Here is a tiny trained network, its code and every weight. The questions are about switching its units off for an input and a target symbol, where a switched-off unit gives its printed mean instead of its output.

import numpy as np


def w(rows, s, z=0):
    codes = np.array(rows[::2]) - 128.0
    scale = np.full(codes.shape[1], s)
    scale[-1] = z or s
    return codes * scale


def f(y):
    return y / 2 * (1 + np.tanh(0.7978845608 * (y + 0.044715 * y**3)))


def softmax(a):
    e = np.exp(a - a.max(-1, keepdims=True))
    return e / e.sum(-1, keepdims=True)


def log_softmax(a):
    a = a - a.max(-1, keepdims=True)
    return a - np.log(np.exp(a).sum(-1, keepdims=True))


def net(x, mask):
    ids = ['ΓΔΞΣΦαεμπτω'.index(c) for c in x.split()]
    T = len(ids)
    res = E[ids] + P[:T]
    r = res
    for j in range(3):
        rows = slice(2 * j, 2 * j + 2)
        q, k, v = (r @ M[0][rows].T for M in (Q, K, V))
        z = softmax(np.where(np.tri(T) > 0, q @ k.T / 2**0.5, -1e9)) @ v
        o = O[0][rows]
        res = res + np.where(mask[j], z, o[:, -1]) @ o[:, :-1]
    y = f(res @ A[0][:, :-1].T + A[0][:, -1])
    res = res + np.where(mask[3:15], y, B[0][:, -1]) @ B[0][:, :-1]
    return log_softmax(res[-1] @ U[:, :-1].T + U[:, -1])


Q, K, V, O, A, B = {}, {}, {}, {}, {}, {}
E = w([
[50,226,111,23],'Γ',
[94,223,141,91],'Δ',
[158,227,126,164],'Ξ',
[225,133,96,50],'Σ',
[59,17,254,44],'Φ',
[78,239,103,47],'α',
[58,245,64,42],'ε',
[33,248,42,52],'μ',
[69,242,98,38],'π',
[2,33,121,170],'τ',
[70,240,87,57],'ω',
],0.0093)
P = w([
[54,253,185,102],'0',
[52,220,182,122],'1',
[61,194,169,148],'2',
[97,176,160,193],'3',
[102,157,136,189],'4',
[110,145,115,189],'5',
[107,132,99,187],'6',
[104,117,83,180],'7',
[111,107,66,184],'8',
[112,95,47,176],'9',
[115,84,38,171],'10',
[121,70,31,166],'11',
[125,59,18,167],'12',
[126,56,12,171],'13',
],0.0062)
Q[0] = w([
[97,151,94,63],'h1',
[99,136,132,81],'h1',
[176,112,166,99],'h2',
[74,255,23,149],'h2',
[160,131,129,71],'h3',
[186,184,132,118],'h3',
],0.043)
K[0] = w([
[167,116,127,93],'h1',
[109,101,115,93],'h1',
[135,171,146,128],'h2',
[177,3,81,108],'h2',
[126,103,96,72],'h3',
[170,125,154,95],'h3',
],0.043)
V[0] = w([
[8,142,71,144],'h1',
[84,122,114,128],'h1',
[161,229,36,154],'h2',
[65,153,42,243],'h2',
[188,149,196,124],'h3',
[179,68,131,87],'h3',
],0.011)
O[0] = w([
[100,180,133,105,106],'h1',
[111,138,128,127,110],'h1',
[1,134,56,244,255],'h2',
[146,216,227,205,75],'h2',
[111,109,39,111,120],'h3',
[59,155,41,102,66],'h3',
],0.009,0.0047)
A[0] = w([
[124,39,110,120,3],'n1',
[70,74,142,154,98],'n2',
[68,108,175,103,28],'n3',
[151,250,49,84,115],'n4',
[117,82,111,152,18],'n5',
[128,181,112,160,42],'n6',
[237,19,69,240,87],'n7',
[151,143,108,134,120],'n8',
[76,101,162,82,156],'n9',
[161,110,154,148,51],'n10',
[104,62,143,152,156],'n11',
[94,162,120,140,23],'n12',
],0.014,0.0071)
B[0] = w([
[104,130,188,232,122],'n1',
[221,113,144,119,157],'n2',
[124,34,175,110,129],'n3',
[122,51,173,203,254],'n4',
[68,58,197,60,121],'n5',
[130,136,135,26,144],'n6',
[157,231,79,31,162],'n7',
[127,116,157,132,131],'n8',
[162,113,107,191,156],'n9',
[76,143,99,101,119],'n10',
[134,142,84,62,150],'n11',
[122,32,67,5,143],'n12',
],0.015,0.0084)
U = w([
[111,70,146,156,236],'Γ',
[143,132,115,124,252],'Δ',
[172,180,76,60,238],'Ξ',
[151,140,1,184,232],'Σ',
[234,77,114,100,19],'Φ',
[131,115,119,114,5],'α',
[124,103,113,97,18],'ε',
[117,99,109,63,30],'μ',
[133,119,110,102,3],'π',
[159,172,171,170,75],'τ',
[113,114,116,94,33],'ω',
],0.0059,0.0052)

Each question gives the input, a string of symbols that net reads in full, and the target symbol t.
The units are the heads (2 rows each of Q, K, V and O) and the neurons (one row each of A and B). Each row of codes is followed by its name. A weight is (code - 128) times the scale printed after its matrix; where a second scale follows, it is the last column's (O, A, B and U).
mask holds one flag per unit, heads first, then neurons. A switched-off unit (its flag False) gives its mean, the last column of its rows in O or B, instead of its output. The means were averaged over made-up inputs and are rounded, as every weight is.
A unit's drop is (log p(t) with every unit on - log p(t) with that unit switched off) / (log p(t) with every unit on - log p(t) with every unit switched off).
The circuit of an input: a set's keep is (log p(t) with only the set's units on - log p(t) with every unit switched off) / (log p(t) with every unit on - log p(t) with every unit switched off). Starting from the 12 units with the biggest drops (on a tie, the unit counted first), units are removed one at a time, each time the one whose removal leaves the highest keep (on an exact tie, the one counted first), for as long as the keep stays at least 0.8.
units of the circuit, in order: the units of the circuit, biggest drop first
most important unit: the unit with the biggest drop
top k neurons: the k neurons with the biggest drops, biggest first
heads that matter: for each layer, one digit per head in row order, 1 if its drop is at least 0.15 and else 0, layers parted by /
drop of u: that unit's drop, to one decimal
input Δ Φ μ Ξ ω Σ Φ Δ Δ Γ Δ ε, target Φ: units of the circuit, in order : h2
input Γ μ Ξ Ξ α Δ Δ Γ α μ Δ Ξ, target Ξ: top 2 neurons : n6; n4
input τ π ε Γ, target τ: units of the circuit, in order : h2; h3; n12
input Φ Γ Σ Γ Γ Σ τ Φ, target Φ: units of the circuit, in order : n2; n9
input Σ Δ Δ Σ Γ π Σ Ξ Σ Σ τ Δ τ α, target τ: heads that matter : 010
input Γ Δ τ α μ Γ ε, target τ: heads that matter : 011
input μ τ Δ Σ Σ ω Δ Δ ω τ μ Γ Σ Δ, target Ξ: units of the circuit, in order : n4; h1; n7; h3
input Γ Φ α π ω Δ Γ Δ Σ Δ α τ ε, target τ: units of the circuit, in order : h2; n12
input Σ Γ π Γ Ξ Σ α Σ Γ Φ ω Φ Δ Σ, target Ξ: top 2 neurons : n7; n9
input ε Δ α Δ Σ Δ Σ Γ Σ ω Φ Γ Ξ, target Φ: heads that matter : 010
input Γ ω Ξ ω Σ Σ Σ μ Σ ω Γ τ τ μ, target τ: heads that matter : 010
input Γ Δ Δ α τ Σ α Ξ Σ τ Δ Φ Δ Ξ, target Φ: heads that matter : 110
input Γ π Γ Γ Ξ ε Σ Φ, target Φ: top 2 neurons : n2; n11
input Σ τ Γ ω Γ Ξ, target τ: most important unit : h2
input Σ τ Γ μ Φ Δ Γ, target Φ: drop of h2 : 1.0
input Ξ Σ Σ Σ Σ Γ ε τ Δ Σ α Σ Σ, target Ξ: drop of n7 : 1.0
input Σ Δ Ξ Ξ Φ Γ α, target Φ: drop of h2 : 1.1
